Below are the code and all the weights of a small trained network. Each question names an input and a target symbol and asks about switching units off, where a switched-off unit gives its printed mean instead of its output.

import numpy as np


def w(rows, s, z=0):
    codes = np.array(rows[::2]) - 128.0
    scale = np.full(codes.shape[1], s)
    scale[-1] = z or s
    return codes * scale


def f(y):
    return y / 2 * (1 + np.tanh(0.7978845608 * (y + 0.044715 * y**3)))


def softmax(a):
    e = np.exp(a - a.max(-1, keepdims=True))
    return e / e.sum(-1, keepdims=True)


def log_softmax(a):
    a = a - a.max(-1, keepdims=True)
    return a - np.log(np.exp(a).sum(-1, keepdims=True))


def net(x, mask):
    ids = ['ΓΔΛΣαβεζηθμξπτφψ'.index(c) for c in x.split()]
    T = len(ids)
    res = E[ids] + P[:T]
    u = 0
    for l in range(2):
        r = res
        for j in range(2):
            rows = slice(3 * j, 3 * j + 3)
            q, k, v = (r @ M[l][rows].T for M in (Q, K, V))
            z = softmax(np.where(np.tri(T) > 0, q @ k.T / 3**0.5, -1e9)) @ v
            o = O[l][rows]
            res = res + np.where(mask[u + j], z, o[:, -1]) @ o[:, :-1]
        u += 2
        y = f(res @ A[l][:, :-1].T + A[l][:, -1])
        res = res + np.where(mask[u : u + 4], y, B[l][:, -1]) @ B[l][:, :-1]
        u += 4
    return log_softmax(res[-1] @ U[:, :-1].T + U[:, -1])


Q, K, V, O, A, B = {}, {}, {}, {}, {}, {}
E = w([
[142,70,134,55,163,101,133,139,101,154],'Γ',
[144,100,65,167,102,141,159,132,97,124],'Δ',
[120,51,102,81,126,121,202,132,160,138],'Λ',
[156,66,170,145,112,98,172,124,114,107],'Σ',
[152,127,216,109,225,141,215,146,197,156],'α',
[138,39,99,144,143,110,136,135,92,77],'β',
[143,161,128,88,197,168,184,142,155,140],'ε',
[161,74,160,208,107,139,92,107,71,100],'ζ',
[166,123,205,60,149,135,150,94,107,94],'η',
[76,91,147,218,127,79,226,151,154,151],'θ',
[162,178,196,200,102,161,224,99,185,143],'μ',
[222,93,133,86,115,143,177,89,149,151],'ξ',
[139,64,199,168,161,34,109,198,43,135],'π',
[171,144,133,220,52,86,217,157,195,233],'τ',
[66,246,213,132,179,102,140,97,96,47],'φ',
[205,76,252,178,88,117,104,79,132,250],'ψ',
],0.013)
P = w([
[63,155,104,116,112,147,59,116,208,135],'0',
[188,111,125,90,92,68,136,184,188,79],'1',
[183,146,71,163,230,50,151,87,157,134],'2',
[75,125,95,145,104,186,103,81,94,163],'3',
[160,90,187,114,105,95,169,149,113,32],'4',
[218,142,107,131,249,84,168,91,94,134],'5',
[81,118,92,117,112,212,128,119,60,167],'6',
],0.012)
Q[0] = w([
[141,113,165,103,93,106,76,188,220,115],'0.h1',
[104,140,100,124,213,62,110,59,110,198],'0.h1',
[31,182,151,86,55,180,60,193,155,124],'0.h1',
[79,156,92,130,175,187,82,100,104,207],'0.h2',
[89,166,161,111,39,144,44,238,183,106],'0.h2',
[138,179,7,122,182,77,26,167,206,153],'0.h2',
],0.013)
K[0] = w([
[152,81,139,100,99,79,82,104,213,141],'0.h1',
[68,148,147,78,132,175,90,203,75,144],'0.h1',
[193,191,109,115,153,60,58,149,175,54],'0.h1',
[145,48,87,96,126,215,165,168,153,87],'0.h2',
[203,151,140,135,106,17,113,122,210,73],'0.h2',
[98,124,58,108,127,122,23,141,254,77],'0.h2',
],0.014)
V[0] = w([
[125,104,113,150,67,57,126,160,190,110],'0.h1',
[157,237,59,109,91,123,108,193,86,157],'0.h1',
[143,124,170,133,122,69,87,108,100,206],'0.h1',
[73,101,148,5,141,65,132,116,90,178],'0.h2',
[60,146,176,169,100,47,178,147,152,152],'0.h2',
[164,151,210,131,175,171,56,167,148,172],'0.h2',
],0.015)
O[0] = w([
[75,128,125,2,164,78,133,158,156,92,108],'0.h1',
[58,122,169,201,91,92,209,150,204,111,39],'0.h1',
[63,170,34,96,100,175,161,107,77,145,113],'0.h1',
[105,35,225,85,181,110,146,41,104,179,65],'0.h2',
[170,61,193,144,208,245,130,192,70,154,254],'0.h2',
[154,192,167,192,59,106,76,157,55,226,150],'0.h2',
],0.0082,0.0058)
A[0] = w([
[50,50,84,152,103,123,6,135,122,108,2],'0.n1',
[62,72,82,125,74,190,87,107,231,228,50],'0.n2',
[158,141,89,134,151,40,92,43,175,141,103],'0.n3',
[135,42,90,76,34,165,89,119,164,159,157],'0.n4',
],0.013,0.0033)
B[0] = w([
[36,74,219,127,118,1,182,200,178,183,168],'0.n1',
[236,140,88,51,211,78,11,114,147,116,189],'0.n2',
[121,193,113,64,63,100,194,122,82,174,253],'0.n3',
[149,125,201,197,117,168,135,122,111,23,208],'0.n4',
],0.0097,0.005)
Q[1] = w([
[131,144,148,108,90,106,202,104,42,103],'1.h1',
[190,157,153,142,97,152,147,139,121,62],'1.h1',
[166,197,68,173,179,5,112,53,166,179],'1.h1',
[36,189,200,67,124,105,74,199,162,113],'1.h2',
[160,107,3,149,121,64,153,122,133,148],'1.h2',
[127,156,91,121,136,185,54,175,164,168],'1.h2',
],0.011)
K[1] = w([
[93,66,124,159,73,123,132,56,82,95],'1.h1',
[175,112,95,172,135,126,167,111,99,86],'1.h1',
[173,43,98,102,40,128,37,108,239,198],'1.h1',
[170,168,91,114,191,3,142,199,86,168],'1.h2',
[65,197,176,67,128,135,115,139,173,56],'1.h2',
[213,178,149,104,128,150,145,216,176,170],'1.h2',
],0.011)
V[1] = w([
[94,125,207,97,36,244,253,151,146,135],'1.h1',
[2,217,192,152,175,116,75,112,174,156],'1.h1',
[116,247,146,174,197,161,148,27,97,32],'1.h1',
[197,137,152,75,72,162,88,87,217,206],'1.h2',
[71,188,205,70,92,137,24,147,146,62],'1.h2',
[62,114,163,124,33,226,130,91,157,75],'1.h2',
],0.007)
O[1] = w([
[189,108,34,81,105,169,105,144,60,158,92],'1.h1',
[137,239,107,126,153,205,185,138,85,89,121],'1.h1',
[2,120,150,55,187,73,60,226,52,75,253],'1.h1',
[124,72,81,63,108,156,96,108,49,116,96],'1.h2',
[61,107,157,152,160,96,98,114,41,85,238],'1.h2',
[107,200,120,114,185,153,101,119,95,59,51],'1.h2',
],0.0054,0.0055)
A[1] = w([
[205,106,117,124,189,44,36,190,254,35,50],'1.n1',
[41,154,102,180,236,197,62,122,127,214,74],'1.n2',
[156,58,137,105,169,35,187,153,160,33,36],'1.n3',
[64,198,113,144,247,135,57,64,96,233,255],'1.n4',
],0.0096,0.0036)
B[1] = w([
[122,87,59,123,91,112,195,117,61,116,237],'1.n1',
[139,162,128,193,124,90,175,9,132,86,209],'1.n2',
[126,160,176,107,107,183,86,106,196,106,245],'1.n3',
[113,57,88,135,131,138,60,172,152,158,253],'1.n4',
],0.016,0.013)
U = w([
[9,80,138,149,127,138,192,97,122,233,158],'Γ',
[110,141,109,142,126,97,127,114,218,152,146],'Δ',
[114,105,131,94,170,75,111,68,156,171,125],'Λ',
[118,86,31,130,175,107,109,208,253,149,193],'Σ',
[163,94,95,154,94,100,73,140,159,144,78],'α',
[149,145,102,95,166,40,121,57,110,150,112],'β',
[90,123,161,171,77,37,142,147,121,153,145],'ε',
[133,199,67,170,87,170,95,127,133,155,147],'ζ',
[46,137,107,122,97,159,99,110,45,210,97],'η',
[110,77,102,107,180,128,154,62,132,141,57],'θ',
[143,89,57,153,162,71,163,172,115,120,130],'μ',
[34,106,85,131,100,57,147,127,156,149,147],'ξ',
[124,92,66,134,153,205,127,71,159,203,61],'π',
[36,98,155,129,207,159,180,184,120,126,254],'τ',
[242,49,175,165,238,36,179,107,171,105,125],'φ',
[25,124,113,179,114,123,118,66,106,156,81],'ψ',
],0.0052,0.0066)

Each question gives the input, a string of symbols that net reads in full, and the target symbol t.
The units are the heads (3 rows each of Q, K, V and O) and the neurons (one row each of A and B). Each row of codes is followed by its name. A weight is (code - 128) times the scale printed after its matrix; where a second scale follows, it is the last column's (O, A, B and U).
mask holds one flag per unit, layer by layer, with each layer's heads first. A switched-off unit (its flag False) gives its mean, the last column of its rows in O or B, instead of its output. The means were averaged over made-up inputs and are rounded, as every weight is.
A unit's drop is (log p(t) with every unit on - log p(t) with that unit switched off) / (log p(t) with every unit on - log p(t) with every unit switched off).
The circuit of an input: a set's keep is (log p(t) with only the set's units on - log p(t) with every unit switched off) / (log p(t) with every unit on - log p(t) with every unit switched off). Starting from all 12 units, units are removed one at a time, each time the one whose removal leaves the highest keep (on an exact tie, the one counted first), for as long as the keep stays at least 0.8.
circuit, biggest first: the units of the circuit, biggest drop first
k most important neurons: the k neurons with the biggest drops, biggest first
k most important neurons of layer l: the k neurons of layer l with the biggest drops, biggest first
heads that matter: for each layer, one digit per head in row order, 1 if its drop is at least 0.15 and else 0, layers parted by /
input μ φ μ ψ θ φ φ, target ψ: circuit, biggest first	(1.n2; 0.h1; 1.h1)
input μ μ ξ μ Δ ξ, target μ: circuit, biggest first	(0.h2; 1.n1; 1.h1)
input μ ζ ε φ π φ, target φ: circuit, biggest first	(1.n2; 0.n3; 0.h1; 0.h2)
input Σ Λ φ Σ β μ, target Σ: 4 most important neurons	(0.n4; 1.n4; 1.n2; 1.n1)
input π φ μ φ η, target τ: circuit, biggest first	(1.h1; 1.n2)
input ε π β π π, target φ: heads that matter	01 / 11
input μ Δ Δ Δ φ Σ, target Δ: heads that matter	01 / 00
input Γ μ φ φ μ, target τ: heads that matter	00 / 10
input ψ β φ, target ψ: 2 most important neurons	(1.n2; 0.n2)
input β φ Σ φ φ, target τ: 2 most important neurons	(1.n2; 1.n4)
input μ φ Δ π θ Δ, target π: 2 most important neurons of layer 0	(0.n1; 0.n4)
input ξ θ μ τ φ π ε, target Σ: 2 most important neurons	(1.n4; 0.n2)
input Σ φ Λ Γ Δ β, target Γ: 3 most important neurons of layer 0	(0.n3; 0.n2; 0.n1)
input μ τ φ μ τ Δ, target μ: 2 most important neurons	(1.n1; 1.n3)
input φ π μ τ Γ π, target τ: heads that matter	11 / 00
input τ τ ψ Λ, target θ: circuit, biggest first	(1.n1; 0.n2; 0.h2; 1.n3)
input Σ μ Δ, target Σ: 4 most important neurons	(0.n4; 1.n4; 1.n1; 1.n2)
input π τ π π θ, target φ: most important neuron	(1.n4)
input φ α ε, target φ: circuit, biggest first	(0.h2; 1.n2; 0.n3)
input μ π Γ μ ε Γ, target μ: 3 most important neurons	(1.n1; 1.n3; 0.n3)
input β μ φ, target β: circuit, biggest first	(0.n3; 0.h2; 0.h1)
input Δ Γ Δ α, target π: 3 most important neurons	(1.n4; 0.n1; 0.n4)
input μ μ η φ μ ε β, target Δ: circuit, biggest first	(0.h2; 0.n1; 1.n3)
input μ φ ψ ζ μ η, target ζ: heads that matter	01 / 10
input ε π φ Σ φ Σ, target Σ: heads that matter	11 / 01
input φ φ φ ξ, target β: circuit, biggest first	(0.h2; 0.n2)
input π φ ζ β π η, target β: 2 most important neurons of layer 0	(0.n3; 0.n1)
input μ φ Σ μ μ, target μ: circuit, biggest first	(0.h2; 1.n1; 1.h1; 0.n3)
input φ μ τ Δ μ ψ φ, target ζ: heads that matter	11 / 01
